Here is a tiny trained network, its code and every weight. The questions are about switching its units off for an input and a target symbol, where a switched-off unit gives its printed mean instead of its output.

import numpy as np


def w(rows, s, z=0):
    codes = np.array(rows[::2]) - 128.0
    scale = np.full(codes.shape[1], s)
    scale[-1] = z or s
    return codes * scale


def f(y):
    return y / 2 * (1 + np.tanh(0.7978845608 * (y + 0.044715 * y**3)))


def softmax(a):
    e = np.exp(a - a.max(-1, keepdims=True))
    return e / e.sum(-1, keepdims=True)


def log_softmax(a):
    a = a - a.max(-1, keepdims=True)
    return a - np.log(np.exp(a).sum(-1, keepdims=True))


def net(x, mask):
    ids = ['αβγδεζημξσψ'.index(c) for c in x.split()]
    T = len(ids)
    res = E[ids] + P[:T]
    q, k, v = (res @ M[0].T for M in (Q, K, V))
    z = softmax(np.where(np.tri(T) > 0, q @ k.T / 4**0.5, -1e9)) @ v
    res = res + np.where(mask[0], z, O[0][:, -1]) @ O[0][:, :-1]
    y = f(res @ A[0][:, :-1].T + A[0][:, -1])
    res = res + np.where(mask[1:9], y, B[0][:, -1]) @ B[0][:, :-1]
    return log_softmax(res[-1] @ U[:, :-1].T + U[:, -1])


Q, K, V, O, A, B = {}, {}, {}, {}, {}, {}
E = w([
[200,159,76,51,160,99],'α',
[137,27,120,122,99,157],'β',
[76,109,110,133,40,119],'γ',
[183,140,152,81,61,182],'δ',
[137,152,158,193,136,51],'ε',
[116,162,75,79,88,64],'ζ',
[65,160,194,99,71,174],'η',
[142,109,128,45,137,46],'μ',
[114,91,119,135,165,90],'ξ',
[128,78,189,6,133,137],'σ',
[114,187,122,126,199,152],'ψ',
],0.02)
P = w([
[61,66,85,210,178,165],'0',
[72,67,141,168,175,181],'1',
[94,71,154,143,196,171],'2',
[102,80,203,123,192,165],'3',
[119,74,217,105,191,153],'4',
[137,71,235,111,202,149],'5',
[143,73,254,96,187,138],'6',
[136,79,228,110,198,147],'7',
],0.0057)
Q[0] = w([
[187,180,2,145,35,113],'h0',
[160,152,136,221,104,136],'h0',
[91,151,67,142,93,69],'h0',
[171,139,77,197,66,106],'h0',
],0.022)
K[0] = w([
[14,110,4,112,120,191],'h0',
[56,132,111,222,115,171],'h0',
[53,143,97,110,136,95],'h0',
[49,87,70,184,110,167],'h0',
],0.017)
V[0] = w([
[12,163,168,152,226,140],'h0',
[172,46,221,254,115,171],'h0',
[177,133,80,123,151,249],'h0',
[147,199,106,186,45,77],'h0',
],0.008)
O[0] = w([
[75,70,164,148,64,161,56],'h0',
[254,68,240,109,84,172,106],'h0',
[153,203,84,97,90,174,138],'h0',
[176,114,222,110,104,67,2],'h0',
],0.0091,0.0039)
A[0] = w([
[97,186,179,160,119,173,119],'n0',
[130,142,171,99,136,96,110],'n1',
[111,112,161,113,213,204,93],'n2',
[150,146,101,156,112,44,104],'n3',
[118,122,119,178,9,103,116],'n4',
[163,89,69,143,168,108,255],'n5',
[141,67,72,179,169,166,163],'n6',
[175,107,102,120,120,124,109],'n7',
],0.014,0.005)
B[0] = w([
[73,171,131,109,213,197,189],'n0',
[145,147,60,226,140,235,154],'n1',
[135,131,51,231,26,64,254],'n2',
[180,237,197,188,36,174,161],'n3',
[78,121,93,67,1,151,161],'n4',
[144,167,135,102,183,66,222],'n5',
[139,51,152,73,154,196,207],'n6',
[175,74,185,76,112,93,149],'n7',
],0.0099,0.0096)
U = w([
[77,130,165,97,210,43,117],'α',
[219,121,126,80,82,185,17],'β',
[110,85,66,150,40,75,168],'γ',
[220,165,124,127,140,138,242],'δ',
[133,94,254,240,98,70,176],'ε',
[112,172,199,159,68,31,29],'ζ',
[88,117,141,100,32,105,25],'η',
[71,55,211,176,217,2,254],'μ',
[125,17,151,95,164,100,122],'ξ',
[154,88,7,238,105,130,74],'σ',
[77,123,184,169,147,195,78],'ψ',
],0.0063,0.005)

Each question gives the input, a string of symbols that net reads in full, and the target symbol t.
The units are the heads (4 rows each of Q, K, V and O) and the neurons (one row each of A and B). Each row of codes is followed by its name. A weight is (code - 128) times the scale printed after its matrix; where a second scale follows, it is the last column's (O, A, B and U).
mask holds one flag per unit, heads first, then neurons. A switched-off unit (its flag False) gives its mean, the last column of its rows in O or B, instead of its output. The means were averaged over made-up inputs and are rounded, as every weight is.
A unit's drop is (log p(t) with every unit on - log p(t) with that unit switched off) / (log p(t) with every unit on - log p(t) with every unit switched off).
The circuit of an input: a set's keep is (log p(t) with only the set's units on - log p(t) with every unit switched off) / (log p(t) with every unit on - log p(t) with every unit switched off). Starting from all 9 units, units are removed one at a time, each time the one whose removal leaves the highest keep (on an exact tie, the one counted first), for as long as the keep stays at least 0.8.
circuit, biggest first: the units of the circuit, biggest drop first
top k neurons: the k neurons with the biggest drops, biggest first
drop of u: that unit's drop, to one decimal
input ξ ψ ε α η ξ, target α: top neuron -> (n5)
input η μ μ ξ, target μ: circuit, biggest first -> (h0; n5)
input δ σ μ, target α: circuit, biggest first -> (h0; n2)
input α δ ψ δ γ ε η η, target ε: top 2 neurons -> (n2; n6)
input γ ε ξ, target ε: top 2 neurons -> (n1; n0)
input η ε δ δ α ψ, target σ: top 2 neurons -> (n2; n7)
input ψ ψ δ μ γ ζ, target ζ: top 3 neurons -> (n3; n6; n0)
input β δ μ δ η μ β, target ξ: top 2 neurons -> (n6; n3)
input ε ζ ξ γ γ ε, target ε: drop of h0 -> 0.6
input η ζ ζ γ γ ψ η, target ψ: drop of n4 -> -0.3
input ξ δ ζ η σ ψ δ η, target δ: drop of h0 -> 1.4
input ξ μ γ, target η: drop of n2 -> 0.4
